Below are the code and all the weights of a small trained network. Each question names an input and a class and asks about switching units off, where a switched-off unit gives its printed mean instead of its output.

import numpy as np


def w(rows, s, z=0):
    codes = np.array(rows[::2]) - 128.0
    scale = np.full(codes.shape[1], s)
    scale[-1] = z or s
    return codes * scale


def norm(h):
    return h / np.sqrt((h * h).mean(-1, keepdims=True) + 1e-5)


def f(y):
    return np.maximum(y, 0)


def log_softmax(a):
    a = a - a.max(-1, keepdims=True)
    return a - np.log(np.exp(a).sum(-1, keepdims=True))


def net(x, mask):
    res = np.array(x, float).reshape(1, 8) / 4 @ E
    u = 0
    for l in range(2):
        y = f(norm(res) @ A[l][:, :-1].T + A[l][:, -1])
        res = res + np.where(mask[u : u + 16], y, B[l][:, -1]) @ B[l][:, :-1]
        u += 16
    return log_softmax(norm(res)[-1] @ U[:, :-1].T + U[:, -1])


A, B = {}, {}
E = w([
[166,97,150,238,124,142,36,72,111,250],'x0',
[121,59,134,114,127,90,254,142,189,176],'x1',
[100,135,192,29,5,160,96,147,157,157],'x2',
[219,123,152,125,86,131,130,145,124,114],'x3',
[144,73,126,181,162,167,125,134,220,229],'x4',
[56,91,63,228,106,206,154,179,96,129],'x5',
[170,86,45,136,103,87,144,51,88,117],'x6',
[109,116,113,87,165,166,105,192,157,177],'x7',
],0.0067)
A[0] = w([
[151,123,174,94,96,69,146,75,138,118,42],'0.n1',
[197,169,143,135,128,131,147,117,209,197,141],'0.n2',
[157,81,148,124,48,148,92,205,192,140,32],'0.n3',
[134,88,84,97,118,55,180,77,84,78,57],'0.n4',
[237,131,191,75,204,3,124,73,185,139,57],'0.n5',
[85,164,134,114,86,173,109,158,70,110,61],'0.n6',
[63,208,147,83,127,178,181,177,125,44,52],'0.n7',
[80,174,150,105,53,127,6,99,110,167,53],'0.n8',
[86,190,117,76,141,124,126,200,137,44,39],'0.n9',
[118,58,160,61,127,215,94,124,169,191,52],'0.n10',
[134,156,159,129,36,42,188,176,89,7,159],'0.n11',
[110,123,144,60,141,132,107,174,132,46,36],'0.n12',
[169,136,99,78,179,69,166,84,161,139,39],'0.n13',
[124,141,172,112,56,137,138,199,171,143,122],'0.n14',
[190,108,199,115,137,123,141,71,185,133,2],'0.n15',
[49,184,171,68,76,156,61,96,84,167,27],'0.n16',
],0.0073,0.005)
B[0] = w([
[94,142,170,183,90,115,168,125,189,131,162],'0.n1',
[174,83,190,137,124,155,117,181,136,141,211],'0.n2',
[155,94,32,59,73,105,123,153,174,89,168],'0.n3',
[173,70,79,168,72,120,161,29,80,91,188],'0.n4',
[137,152,201,118,186,118,135,84,163,188,233],'0.n5',
[140,153,156,91,138,90,130,27,174,183,169],'0.n6',
[166,144,131,75,156,119,170,171,136,44,210],'0.n7',
[94,145,100,148,54,48,60,99,224,73,201],'0.n8',
[51,130,158,62,209,175,135,169,81,56,193],'0.n9',
[154,90,96,112,73,69,131,106,166,132,190],'0.n10',
[98,69,138,124,106,217,135,39,67,126,253],'0.n11',
[115,163,125,175,174,185,161,198,162,124,171],'0.n12',
[144,127,102,138,197,33,79,88,84,124,171],'0.n13',
[157,88,40,72,103,138,106,142,100,136,197],'0.n14',
[118,148,173,119,158,181,162,172,108,186,158],'0.n15',
[1,243,172,138,51,45,61,86,219,59,187],'0.n16',
],0.0079,0.0062)
A[1] = w([
[97,125,171,104,195,169,140,154,120,115,88],'1.n1',
[63,178,161,45,119,203,171,108,80,166,70],'1.n2',
[167,178,107,171,199,88,58,59,96,130,71],'1.n3',
[148,159,79,143,125,29,126,54,185,117,86],'1.n4',
[54,223,146,104,75,107,84,144,133,147,96],'1.n5',
[113,175,73,54,223,140,129,158,143,44,54],'1.n6',
[57,126,65,226,134,149,154,182,161,211,27],'1.n7',
[47,81,112,204,166,166,137,161,142,193,59],'1.n8',
[126,172,131,173,108,158,2,103,146,82,68],'1.n9',
[145,103,49,146,90,126,156,166,167,151,106],'1.n10',
[150,172,78,131,129,144,14,125,81,132,82],'1.n11',
[125,164,184,99,155,69,117,52,84,71,140],'1.n12',
[188,172,117,217,120,114,57,152,109,140,50],'1.n13',
[164,197,229,106,157,137,175,152,150,249,43],'1.n14',
[45,153,114,93,114,77,44,122,123,123,3],'1.n15',
[184,184,111,107,200,36,117,68,124,210,86],'1.n16',
],0.0094,0.0043)
B[1] = w([
[88,196,144,100,143,141,150,143,116,117,185],'1.n1',
[124,133,132,192,204,173,97,115,66,119,193],'1.n2',
[190,140,135,115,115,75,94,194,71,147,216],'1.n3',
[131,141,64,141,207,160,151,186,101,162,221],'1.n4',
[49,178,107,112,91,58,135,18,187,75,214],'1.n5',
[128,170,188,75,213,125,183,216,119,141,228],'1.n6',
[24,92,98,210,123,180,117,173,174,141,201],'1.n7',
[77,180,85,206,128,172,166,68,144,125,204],'1.n8',
[119,190,140,138,96,76,86,185,109,96,220],'1.n9',
[104,138,99,112,134,211,66,187,156,191,189],'1.n10',
[149,190,217,130,120,76,98,150,89,84,175],'1.n11',
[155,87,58,132,81,149,143,166,150,130,254],'1.n12',
[143,224,170,153,131,178,99,169,48,83,176],'1.n13',
[53,80,255,145,115,139,79,41,209,164,203],'1.n14',
[116,138,112,161,83,93,90,93,219,61,194],'1.n15',
[178,100,166,115,197,53,175,112,124,203,226],'1.n16',
],0.0095,0.0066)
U = w([
[19,112,49,246,153,236,131,188,181,181,64],'0',
[60,196,97,87,25,45,49,76,225,44,198],'1',
[242,72,84,141,213,48,191,116,66,214,7],'2',
[194,209,164,223,119,97,38,205,30,112,2],'3',
[163,34,53,42,40,194,97,200,206,205,171],'4',
[154,34,61,123,42,183,210,26,50,63,123],'5',
[149,68,248,113,164,88,107,40,234,231,151],'6',
[72,157,139,13,212,201,220,207,107,42,197],'7',
],0.013,0.0039)

Each question gives the input, the list of numbers given to net, and the class t.
The units are the neurons (one row each of A and B). Each row of codes is followed by its name. A weight is (code - 128) times the scale printed after its matrix; where a second scale follows, it is the last column's (A, B and U).
mask holds one flag per neuron, layer by layer. A switched-off neuron (its flag False) gives its mean, the last column of its row in B, instead of its output. The means were averaged over made-up inputs and are rounded, as every weight is.
A unit's drop is (log p(t) with every unit on - log p(t) with that unit switched off) / (log p(t) with every unit on - log p(t) with every unit switched off).
The circuit of an input: a set's keep is (log p(t) with only the set's units on - log p(t) with every unit switched off) / (log p(t) with every unit on - log p(t) with every unit switched off). Starting from the 12 units with the biggest drops (on a tie, the unit counted first), units are removed one at a time, each time the one whose removal leaves the highest keep (on an exact tie, the one counted first), for as long as the keep stays at least 0.8.
units of the circuit, in order: the units of the circuit, biggest drop first
most important unit: the unit with the biggest drop
k most important neurons: the k neurons with the biggest drops, biggest first
k most important neurons of layer l: the k neurons of layer l with the biggest drops, biggest first
input [-2,1,0,8,-4,-6,-1,0], class 6: units of the circuit, in order -> 0.n5
input [-7,-8,4,6,8,7,6,-5], class 5: units of the circuit, in order -> 0.n11; 0.n16
input [2,-8,1,-7,1,8,8,1], class 1: units of the circuit, in order -> 1.n15; 0.n8
input [-5,4,5,-4,6,2,-4,8], class 4: units of the circuit, in order -> 0.n10; 0.n14
input [3,-3,-6,-2,-3,-7,-7,-7], class 6: 2 most important neurons of layer 0 -> 0.n5; 0.n4
input [6,8,-6,-5,-4,-7,4,0], class 2: 4 most important neurons -> 0.n13; 0.n4; 1.n4; 1.n3
input [-6,3,4,-7,-8,8,8,1], class 5: 2 most important neurons -> 0.n4; 0.n11
input [-3,-7,-6,-1,8,-3,2,8], class 2: 2 most important neurons -> 1.n16; 0.n16
input [-1,6,-2,3,-3,-3,4,4], class 2: 2 most important neurons of layer 0 -> 0.n4; 0.n13
input [3,4,3,-3,4,-2,-1,5], class 4: 2 most important neurons of layer 0 -> 0.n3; 0.n10
input [-4,5,4,-7,2,-7,5,4], class 6: 2 most important neurons -> 0.n5; 1.n14
input [6,-7,-1,-3,4,-5,-5,4], class 1: 2 most important neurons of layer 0 -> 0.n16; 0.n8
input [0,8,-8,-3,-4,3,3,-2], class 5: 2 most important neurons -> 0.n4; 0.n5
input [1,-1,-7,-3,1,0,1,-2], class 2: most important unit -> 1.n16
input [8,3,-4,-7,-5,-2,-7,-5], class 3: 2 most important neurons -> 1.n3; 1.n13
input [6,1,-5,4,-3,-2,3,-1], class 2: 2 most important neurons -> 1.n16; 0.n5
input [8,2,5,6,0,8,-3,0], class 4: units of the circuit, in order -> 0.n3; 0.n14
input [-1,8,4,1,-8,4,3,4], class 5: 2 most important neurons -> 0.n11; 0.n4
input [-3,4,1,5,1,-2,4,-4], class 5: 2 most important neurons -> 0.n11; 0.n4
input [-1,-5,1,8,-1,5,7,-6], class 5: units of the circuit, in order -> 0.n11
input [1,-2,4,-8,7,-8,-8,7], class 1: units of the circuit, in order -> 0.n16; 1.n5
input [-7,0,3,-1,6,8,-7,6], class 7: 2 most important neurons of layer 0 -> 0.n7; 0.n9
